Below is a small trained network, with its code and all its weights. Each question gives an input and a class and asks what happens when units are switched off, that is, made to give their printed mean instead of their output.

import numpy as np


def w(rows, s, z=0):
    codes = np.array(rows[::2]) - 128.0
    scale = np.full(codes.shape[1], s)
    scale[-1] = z or s
    return codes * scale


def f(y):
    return np.maximum(y, 0)


def log_softmax(a):
    a = a - a.max(-1, keepdims=True)
    return a - np.log(np.exp(a).sum(-1, keepdims=True))


def net(x, mask):
    res = np.array(x, float).reshape(1, 6) / 4 @ E
    y = f(res @ A[0][:, :-1].T + A[0][:, -1])
    res = res + np.where(mask, y, B[0][:, -1]) @ B[0][:, :-1]
    return log_softmax(res[-1] @ U[:, :-1].T + U[:, -1])


A, B = {}, {}
E = w([
[157,145,153,87,217],'x0',
[158,254,92,139,51],'x1',
[78,139,143,50,97],'x2',
[149,75,5,131,176],'x3',
[54,186,87,160,164],'x4',
[126,132,148,170,101],'x5',
],0.0095)
A[0] = w([
[100,21,54,102,110,182],'N0',
[112,153,205,40,141,129],'N1',
[40,29,99,124,165,121],'N2',
[178,249,146,205,41,182],'N3',
[135,88,156,188,204,175],'N4',
[156,59,107,93,113,5],'N5',
[55,104,66,159,185,157],'N6',
[91,153,210,89,80,147],'N7',
[24,41,146,162,81,221],'N8',
[134,40,98,35,64,118],'N9',
[108,172,206,65,134,61],'N10',
[125,188,120,35,83,157],'N11',
[189,76,82,104,121,124],'N12',
[239,162,173,193,208,146],'N13',
[170,74,19,75,120,168],'N14',
[124,89,230,84,143,191],'N15',
[95,202,6,31,254,141],'N16',
[217,104,140,154,178,98],'N17',
],0.01,0.0028)
B[0] = w([
[216,79,93,159,53,203],'N0',
[153,112,179,57,174,185],'N1',
[168,148,133,254,108,202],'N2',
[43,203,152,129,12,248],'N3',
[57,95,103,159,111,187],'N4',
[144,99,85,124,95,158],'N5',
[180,214,128,179,161,192],'N6',
[88,101,191,103,135,196],'N7',
[153,165,175,202,135,192],'N8',
[178,95,127,111,94,183],'N9',
[112,89,182,60,143,177],'N10',
[114,112,130,106,136,186],'N11',
[123,82,90,119,87,174],'N12',
[18,116,91,126,149,186],'N13',
[204,133,108,122,61,204],'N14',
[125,66,167,89,203,195],'N15',
[153,226,59,72,209,236],'N16',
[92,86,67,163,127,172],'N17',
],0.019,0.013)
U = w([
[100,216,151,104,72,223],'0',
[83,25,51,203,214,25],'1',
[232,63,49,118,87,56],'2',
[149,64,232,56,181,253],'3',
[163,132,124,232,150,116],'4',
[158,149,191,168,102,48],'5',
[179,249,2,37,183,84],'6',
[136,136,45,137,99,94],'7',
],0.0081,0.0024)

Each question gives the input, the list of numbers given to net, and the class t.
The units are the neurons (one row each of A and B). Each row of codes is followed by its name. A weight is (code - 128) times the scale printed after its matrix; where a second scale follows, it is the last column's (A, B and U).
mask holds one flag per neuron, in row order. A switched-off neuron (its flag False) gives its mean, the last column of its row in B, instead of its output. The means were averaged over made-up inputs and are rounded, as every weight is.
A unit's drop is (log p(t) with every unit on - log p(t) with that unit switched off) / (log p(t) with every unit on - log p(t) with every unit switched off).
The circuit of an input: a set's keep is (log p(t) with only the set's units on - log p(t) with every unit switched off) / (log p(t) with every unit on - log p(t) with every unit switched off). Starting from the 12 units with the biggest drops (on a tie, the unit counted first), units are removed one at a time, each time the one whose removal leaves the highest keep (on an exact tie, the one counted first), for as long as the keep stays at least 0.8.
circuit, biggest first: the units of the circuit, biggest drop first
unit that matters most: the unit with the biggest drop
k most important neurons: the k neurons with the biggest drops, biggest first
drop of u: that unit's drop, to one decimal
input [4,-8,0,-1,8,1], class 4: unit that matters most : N2
input [3,-6,-2,-2,8,8], class 4: circuit, biggest first : (N6, N2)
input [-7,-5,-1,3,0,6], class 4: 2 most important neurons : (N8, N2)
input [0,-5,-7,-8,8,4], class 1: circuit, biggest first : (N4, N13)
input [5,-8,-4,6,6,7], class 4: 2 most important neurons : (N6, N2)
input [0,2,6,2,6,7], class 6: circuit, biggest first : (N16, N2)
input [-7,0,4,-1,-5,2], class 5: 4 most important neurons : (N8, N16, N10, N1)
input [2,-6,6,1,7,2], class 4: 2 most important neurons : (N2, N8)
input [-1,-1,7,1,-2,-2], class 2: 2 most important neurons : (N9, N0)
input [3,-3,-3,-4,1,5], class 1: circuit, biggest first : (N13, N3)
input [2,-5,-1,-2,1,-7], class 1: circuit, biggest first : (N3, N4)
input [-3,-3,7,8,4,2], class 2: 3 most important neurons : (N0, N2, N14)
input [0,-4,-2,-1,1,-4], class 1: 3 most important neurons : (N3, N14, N4)
input [1,-6,7,8,1,-1], class 2: circuit, biggest first : (N0)
input [1,-8,8,8,4,-3], class 2: 2 most important neurons : (N0, N2)
input [0,-5,-7,3,6,-4], class 4: 4 most important neurons : (N2, N6, N4, N0)
input [7,-2,-6,5,-4,-6], class 1: 3 most important neurons : (N13, N17, N4)
input [-2,-1,5,-5,-1,-7], class 3: drop of N15 : 0.0
input [8,-5,0,4,-1,1], class 1: drop of N17 : 0.5
input [-2,-6,-1,8,7,3], class 4: circuit, biggest first : (N2)
